Here is a tiny trained network, its code and every weight. The questions are about switching its units off for an input and a class, where a switched-off unit gives its printed mean instead of its output.

import numpy as np


def w(rows, s, z=0):
    codes = np.array(rows[::2]) - 128.0
    scale = np.full(codes.shape[1], s)
    scale[-1] = z or s
    return codes * scale


def norm(h):
    return h / np.sqrt((h * h).mean(-1, keepdims=True) + 1e-5)


def f(y):
    return y / 2 * (1 + np.tanh(0.7978845608 * (y + 0.044715 * y**3)))


def log_softmax(a):
    a = a - a.max(-1, keepdims=True)
    return a - np.log(np.exp(a).sum(-1, keepdims=True))


def net(x, mask):
    res = np.array(x, float).reshape(1, 6) / 4 @ E
    u = 0
    for l in range(4):
        y = f(norm(res) @ A[l][:, :-1].T + A[l][:, -1])
        res = res + np.where(mask[u : u + 12], y, B[l][:, -1]) @ B[l][:, :-1]
        u += 12
    return log_softmax(norm(res)[-1] @ U[:, :-1].T + U[:, -1])


A, B = {}, {}
E = w([
[201,141,130,149,101,171,177,80,174,115,172,103],'x0',
[112,96,131,153,74,138,107,149,123,87,156,136],'x1',
[187,96,157,153,193,135,17,103,147,124,132,148],'x2',
[123,201,159,123,135,172,132,147,163,64,92,191],'x3',
[167,85,105,94,125,112,165,128,109,139,161,254],'x4',
[142,139,172,94,121,111,129,96,76,100,122,112],'x5',
],0.0071)
A[0] = w([
[239,101,178,135,106,137,241,40,249,97,172,79,4],'L0N1',
[115,65,137,190,6,196,73,183,72,57,188,155,65],'L0N2',
[44,70,46,151,162,219,130,157,234,189,156,127,72],'L0N3',
[192,95,164,101,113,163,63,144,144,140,78,145,36],'L0N4',
[122,225,191,139,159,155,149,163,181,74,115,182,38],'L0N5',
[178,138,248,127,121,118,162,105,13,129,97,120,4],'L0N6',
[131,83,132,106,167,105,138,146,76,193,237,52,94],'L0N7',
[75,173,104,115,169,48,79,191,46,161,62,164,59],'L0N8',
[118,156,188,157,147,81,142,176,225,129,119,43,49],'L0N9',
[147,207,97,70,253,120,179,46,146,235,75,142,83],'L0N10',
[144,111,38,176,175,174,144,244,207,156,103,126,27],'L0N11',
[177,136,243,42,75,119,115,100,12,84,106,74,34],'L0N12',
],0.0045,0.003)
B[0] = w([
[167,157,105,118,113,203,86,182,61,143,173,117,252],'L0N1',
[191,168,184,142,55,69,110,163,129,175,50,123,184],'L0N2',
[118,188,138,158,129,122,125,88,123,168,135,180,178],'L0N3',
[99,117,137,128,138,131,130,132,151,112,137,118,127],'L0N4',
[121,108,40,98,96,119,100,65,131,93,115,129,214],'L0N5',
[123,154,88,169,131,102,131,112,135,144,175,174,139],'L0N6',
[118,142,87,102,101,159,105,91,167,80,87,150,212],'L0N7',
[143,140,107,130,109,207,85,171,87,139,160,127,248],'L0N8',
[130,131,118,165,134,111,124,142,112,113,132,105,170],'L0N9',
[173,127,197,165,1,88,101,161,139,132,68,134,247],'L0N10',
[118,158,130,145,139,103,121,69,91,158,152,173,150],'L0N11',
[110,187,116,182,148,83,126,93,101,155,163,178,201],'L0N12',
],0.0083,0.0024)
A[1] = w([
[157,79,148,74,131,139,158,148,131,142,174,178,102],'L1N1',
[127,42,126,116,144,114,135,115,62,197,120,79,58],'L1N2',
[90,163,109,110,72,140,206,150,101,117,104,127,73],'L1N3',
[68,130,133,124,90,159,223,163,93,124,129,125,68],'L1N4',
[131,34,84,116,84,112,129,64,142,198,156,67,10],'L1N5',
[106,70,165,151,150,54,154,149,121,148,132,97,72],'L1N6',
[152,73,220,167,182,141,75,141,163,73,116,163,106],'L1N7',
[153,65,175,83,170,94,206,170,133,154,146,204,55],'L1N8',
[103,141,186,60,139,99,137,57,92,107,142,101,6],'L1N9',
[98,121,140,111,140,186,165,117,188,1,64,167,29],'L1N10',
[140,97,138,70,118,128,147,126,123,140,172,197,67],'L1N11',
[66,100,136,104,137,98,99,164,88,141,87,141,109],'L1N12',
],0.0059,0.0022)
B[1] = w([
[153,98,126,220,169,150,148,143,148,83,68,53,179],'L1N1',
[129,216,123,119,106,129,76,144,149,38,115,194,153],'L1N2',
[161,45,156,79,162,99,87,97,197,158,201,125,251],'L1N3',
[149,124,205,47,193,93,133,61,193,218,148,96,215],'L1N4',
[123,243,30,55,91,104,25,84,131,3,77,183,167],'L1N5',
[174,202,121,121,85,182,85,138,182,86,156,134,109],'L1N6',
[124,70,138,26,112,92,216,94,181,213,188,100,210],'L1N7',
[162,140,89,202,178,94,152,181,141,45,79,40,182],'L1N8',
[146,134,134,183,128,90,106,116,121,125,177,180,112],'L1N9',
[142,214,30,71,99,72,59,115,134,83,118,105,172],'L1N10',
[130,185,105,193,210,92,166,126,109,23,86,20,187],'L1N11',
[184,172,149,126,112,243,177,200,161,96,168,171,201],'L1N12',
],0.0052,0.0031)
A[2] = w([
[136,78,164,122,163,138,73,83,161,127,143,141,117],'L2N1',
[115,164,63,216,167,86,152,119,180,199,148,178,73],'L2N2',
[136,139,160,146,65,102,98,137,135,141,64,74,97],'L2N3',
[26,82,138,115,163,171,122,195,84,121,117,173,7],'L2N4',
[199,104,87,114,182,92,115,136,130,140,172,97,104],'L2N5',
[137,140,167,121,44,103,126,141,153,125,65,152,88],'L2N6',
[38,147,150,174,179,153,120,90,128,106,141,21,6],'L2N7',
[147,14,176,86,205,108,78,68,165,151,138,134,21],'L2N8',
[95,171,78,71,100,127,88,75,137,60,135,167,42],'L2N9',
[121,63,90,137,78,107,104,125,119,92,166,146,110],'L2N10',
[165,147,179,121,166,58,158,75,2,85,161,135,67],'L2N11',
[54,85,130,57,120,68,215,114,159,159,151,100,17],'L2N12',
],0.0066,0.0024)
B[2] = w([
[28,125,123,35,66,92,226,108,162,135,172,81,165],'L2N1',
[34,119,209,174,72,118,87,65,127,47,171,184,172],'L2N2',
[178,135,147,132,150,75,238,142,137,115,99,230,220],'L2N3',
[156,103,159,96,96,150,108,148,20,118,165,83,180],'L2N4',
[80,139,149,118,110,172,151,188,168,92,104,113,193],'L2N5',
[200,130,155,130,184,18,78,136,150,145,137,133,209],'L2N6',
[142,23,101,176,168,146,199,157,157,27,93,225,182],'L2N7',
[95,206,171,77,146,112,204,158,198,138,186,69,189],'L2N8',
[83,157,33,119,149,123,86,75,153,156,97,136,253],'L2N9',
[151,245,152,107,168,87,141,105,162,133,48,100,143],'L2N10',
[3,110,166,202,90,186,105,112,184,133,109,197,209],'L2N11',
[98,152,192,45,173,144,135,123,224,121,182,74,190],'L2N12',
],0.0059,0.0031)
A[3] = w([
[193,153,103,136,115,236,121,144,48,148,202,82,75],'L3N1',
[138,143,2,70,162,143,93,82,167,100,53,163,26],'L3N2',
[177,109,183,133,60,90,99,139,159,172,42,101,52],'L3N3',
[153,166,79,188,110,128,87,135,32,116,97,173,143],'L3N4',
[100,138,165,42,137,167,192,133,159,156,221,95,73],'L3N5',
[99,85,111,57,162,136,82,186,2,199,112,106,2],'L3N6',
[47,123,161,93,147,83,85,166,86,123,74,147,177],'L3N7',
[24,170,155,220,114,132,91,42,88,171,177,156,20],'L3N8',
[158,87,113,201,167,108,172,132,148,23,87,162,172],'L3N9',
[136,16,76,182,182,123,193,167,131,31,70,124,45],'L3N10',
[160,120,172,163,123,42,121,147,131,168,65,128,40],'L3N11',
[128,53,119,100,166,97,165,171,136,64,119,187,193],'L3N12',
],0.006,0.002)
B[3] = w([
[162,67,68,119,109,194,102,198,42,102,124,196,220],'L3N1',
[125,121,104,117,120,49,77,128,59,91,72,105,252],'L3N2',
[154,158,154,123,141,52,161,133,115,147,115,176,173],'L3N3',
[141,91,143,76,173,138,158,87,254,161,183,84,246],'L3N4',
[103,116,147,88,159,149,75,171,137,102,155,100,254],'L3N5',
[219,121,99,175,77,219,128,128,76,75,166,143,179],'L3N6',
[190,155,80,154,46,190,143,92,158,95,169,116,203],'L3N7',
[68,57,170,141,166,135,151,70,112,141,143,198,199],'L3N8',
[57,125,140,157,170,122,139,125,56,206,121,63,226],'L3N9',
[97,115,134,174,216,141,186,139,85,153,73,34,195],'L3N10',
[180,122,159,122,93,118,186,177,107,173,134,146,166],'L3N11',
[132,165,130,155,133,158,157,87,141,186,113,41,186],'L3N12',
],0.0068,0.004)
U = w([
[206,131,71,121,100,247,100,176,81,98,164,133,155],'0',
[117,178,39,85,133,65,55,81,129,87,64,122,141],'1',
[82,140,170,22,165,134,137,155,215,130,184,69,136],'2',
[91,121,127,213,199,140,200,143,88,150,67,60,130],'3',
[205,157,195,145,86,66,148,156,136,179,109,174,139],'4',
[39,124,155,183,120,159,117,67,134,142,176,219,137],'5',
[130,80,120,102,172,112,137,157,106,150,130,170,109],'6',
[113,67,90,97,169,120,140,162,129,148,115,166,2],'7',
],0.013,0.008)

Each question gives the input, the list of numbers given to net, and the class t.
The units are the neurons (one row each of A and B). Each row of codes is followed by its name. A weight is (code - 128) times the scale printed after its matrix; where a second scale follows, it is the last column's (A, B and U).
mask holds one flag per neuron, layer by layer. A switched-off neuron (its flag False) gives its mean, the last column of its row in B, instead of its output. The means were averaged over made-up inputs and are rounded, as every weight is.
A unit's drop is (log p(t) with every unit on - log p(t) with that unit switched off) / (log p(t) with every unit on - log p(t) with every unit switched off).
The circuit of an input: a set's keep is (log p(t) with only the set's units on - log p(t) with every unit switched off) / (log p(t) with every unit on - log p(t) with every unit switched off). Starting from the 12 units with the biggest drops (on a tie, the unit counted first), units are removed one at a time, each time the one whose removal leaves the highest keep (on an exact tie, the one counted first), for as long as the keep stays at least 0.8.
circuit, biggest first: the units of the circuit, biggest drop first
top k neurons: the k neurons with the biggest drops, biggest first
top k neurons in layer l: the k neurons of layer l with the biggest drops, biggest first
input [-4,6,6,4,2,-8], class 5: circuit, biggest first : (L0N3 L2N2)
input [6,0,2,3,-4,8], class 5: circuit, biggest first : (L0N12 L2N11)
input [-2,-7,-8,6,5,5], class 2: top 2 neurons in layer 0 : (L0N7 L0N2)
input [2,6,-4,-2,-3,8], class 5: circuit, biggest first : (L0N12 L2N11)
input [-4,8,2,-1,3,2], class 4: circuit, biggest first : (L0N2)
input [-7,-7,3,7,-6,-1], class 0: circuit, biggest first : (L0N8 L3N7)
input [-1,-3,3,6,-8,-1], class 3: top 2 neurons in layer 0 : (L0N7 L0N9)
input [-6,-7,7,4,0,5], class 2: circuit, biggest first : (L1N7 L2N8)
input [5,-7,-7,8,7,-8], class 1: top 2 neurons in layer 0 : (L0N5 L0N2)
input [-3,-1,2,-6,-4,-8], class 5: circuit, biggest first : (L0N3 L2N2)
input [6,0,2,-5,-7,-2], class 3: top 2 neurons : (L2N7 L3N10)
input [-7,-3,-6,5,8,5], class 3: top 4 neurons : (L1N8 L1N11 L0N1 L1N1)
input [-7,7,-5,7,5,-6], class 0: circuit, biggest first : (L2N4 L3N7)
input [-2,-8,7,1,6,8], class 4: top 3 neurons : (L0N10 L1N3 L1N4)
input [-6,5,-1,-1,7,6], class 3: top 3 neurons in layer 1 : (L1N11 L1N8 L1N1)
input [4,-4,0,-8,0,-6], class 1: circuit, biggest first : (L1N5)
input [-1,8,0,-3,-7,8], class 4: circuit, biggest first : (L0N2 L2N3)
input [4,2,7,4,-7,-6], class 2: top 4 neurons : (L1N7 L2N1 L1N11 L2N8)
input [-5,7,-6,8,-2,-1], class 1: top 4 neurons : (L1N10 L0N5 L0N10 L2N9)
input [6,-3,-5,7,4,-4], class 1: top 2 neurons : (L0N5 L1N10)
input [4,3,8,-4,-2,8], class 2: circuit, biggest first : (L2N8)
input [1,-8,-1,7,-8,2], class 3: top 4 neurons : (L2N7 L0N9 L0N7 L2N3)
input [5,-7,-5,5,7,-8], class 5: top 3 neurons in layer 2 : (L2N2 L2N7 L2N3)
input [4,1,3,1,5,-8], class 5: top 2 neurons : (L0N3 L2N2)
input [-7,-1,-1,-6,3,7], class 0: top 2 neurons in layer 2 : (L2N4 L2N2)
input [-5,1,-7,7,8,5], class 3: top 3 neurons : (L1N8 L1N11 L0N7)
input [-3,0,-3,1,4,-5], class 5: circuit, biggest first : (L2N2)
